Below are the code and all the weights of a small trained network. Each question names an input and a class and asks about switching units off, where a switched-off unit gives its printed mean instead of its output.

import numpy as np


def w(rows, s, z=0):
    codes = np.array(rows[::2]) - 128.0
    scale = np.full(codes.shape[1], s)
    scale[-1] = z or s
    return codes * scale


def f(y):
    return y / 2 * (1 + np.tanh(0.7978845608 * (y + 0.044715 * y**3)))


def log_softmax(a):
    a = a - a.max(-1, keepdims=True)
    return a - np.log(np.exp(a).sum(-1, keepdims=True))


def net(x, mask):
    res = np.array(x, float).reshape(1, 3) / 4 @ E
    y = f(res @ A[0][:, :-1].T + A[0][:, -1])
    res = res + np.where(mask, y, B[0][:, -1]) @ B[0][:, :-1]
    return log_softmax(res[-1] @ U[:, :-1].T + U[:, -1])


A, B = {}, {}
E = w([
[71,241,217,80],'x0',
[148,149,88,188],'x1',
[87,104,1,103],'x2',
],0.0095)
A[0] = w([
[120,156,83,81,88],'n0',
[144,144,92,153,167],'n1',
[108,124,114,168,2],'n2',
[126,166,125,131,88],'n3',
[108,120,96,135,25],'n4',
[138,37,67,148,73],'n5',
[40,184,114,39,121],'n6',
[175,91,130,232,75],'n7',
[133,128,166,18,57],'n8',
[146,206,145,145,134],'n9',
[87,122,165,4,126],'n10',
[100,120,186,142,69],'n11',
[106,124,202,97,136],'n12',
[150,161,133,50,75],'n13',
[153,78,82,126,79],'n14',
[131,98,133,121,50],'n15',
[144,212,172,103,166],'n16',
[158,89,57,130,93],'n17',
[212,121,103,70,68],'n18',
[66,176,84,97,60],'n19',
[136,29,72,85,181],'n20',
[81,141,78,120,58],'n21',
[115,111,93,128,69],'n22',
[83,159,148,217,113],'n23',
[75,139,82,114,72],'n24',
[54,103,127,194,87],'n25',
[153,153,191,65,141],'n26',
[131,73,71,145,99],'n27',
[154,173,136,112,86],'n28',
[111,148,121,147,72],'n29',
[153,106,197,222,132],'n30',
],0.014,0.0034)
B[0] = w([
[49,212,203,202,157],'n0',
[38,114,199,175,157],'n1',
[127,136,134,150,125],'n2',
[121,122,103,142,137],'n3',
[99,123,171,114,141],'n4',
[202,60,74,36,237],'n5',
[84,195,254,207,226],'n6',
[71,200,211,168,193],'n7',
[74,201,158,186,181],'n8',
[205,41,93,83,184],'n9',
[83,183,185,154,212],'n10',
[110,136,140,191,162],'n11',
[139,104,125,86,199],'n12',
[74,183,178,170,158],'n13',
[133,70,121,53,193],'n14',
[160,116,90,121,125],'n15',
[185,30,90,86,227],'n16',
[203,79,102,79,213],'n17',
[151,90,86,163,141],'n18',
[102,178,149,173,173],'n19',
[215,27,59,105,245],'n20',
[97,227,207,221,164],'n21',
[102,123,123,165,154],'n22',
[156,87,131,61,155],'n23',
[15,178,192,158,165],'n24',
[111,133,147,149,132],'n25',
[146,103,128,118,207],'n26',
[192,77,63,55,210],'n27',
[187,110,166,94,147],'n28',
[148,161,117,197,125],'n29',
[93,216,134,133,197],'n30',
],0.0066,0.011)
U = w([
[248,30,1,134,253],'0',
[93,212,84,231,3],'1',
],0.0088,0.00048)

Each question gives the input, the list of numbers given to net, and the class t.
The units are the neurons (one row each of A and B). Each row of codes is followed by its name. A weight is (code - 128) times the scale printed after its matrix; where a second scale follows, it is the last column's (A, B and U).
mask holds one flag per neuron, in row order. A switched-off neuron (its flag False) gives its mean, the last column of its row in B, instead of its output. The means were averaged over made-up inputs and are rounded, as every weight is.
A unit's drop is (log p(t) with every unit on - log p(t) with that unit switched off) / (log p(t) with every unit on - log p(t) with every unit switched off).
The circuit of an input: a set's keep is (log p(t) with only the set's units on - log p(t) with every unit switched off) / (log p(t) with every unit on - log p(t) with every unit switched off). Starting from the 12 units with the biggest drops (on a tie, the unit counted first), units are removed one at a time, each time the one whose removal leaves the highest keep (on an exact tie, the one counted first), for as long as the keep stays at least 0.8.
units of the circuit, in order: the units of the circuit, biggest drop first
k most important neurons: the k neurons with the biggest drops, biggest first
drop when u is switched off: that unit's drop, to one decimal
input [8,2,-7], class 0: units of the circuit, in order : [n16]
input [0,3,-3], class 1: 3 most important neurons : [n20, n5, n27]
input [1,7,0], class 1: 4 most important neurons : [n20, n5, n16, n27]
input [6,5,0], class 0: 2 most important neurons : [n16, n9]
input [2,-6,-5], class 1: 2 most important neurons : [n20, n8]
input [-1,2,-7], class 1: 4 most important neurons : [n20, n30, n5, n27]
input [2,-2,-2], class 1: 4 most important neurons : [n20, n5, n27, n17]
input [8,0,-7], class 0: 3 most important neurons : [n16, n9, n12]
input [5,4,-1], class 0: 3 most important neurons : [n16, n9, n7]
input [3,5,2], class 1: 2 most important neurons : [n20, n5]
input [4,1,-7], class 0: drop when n16 is switched off : 0.3
input [6,0,-6], class 0: drop when n16 is switched off : 2.3
input [1,2,3], class 1: drop when n15 is switched off : 0.0
input [5,3,-5], class 0: drop when n16 is switched off : 0.1
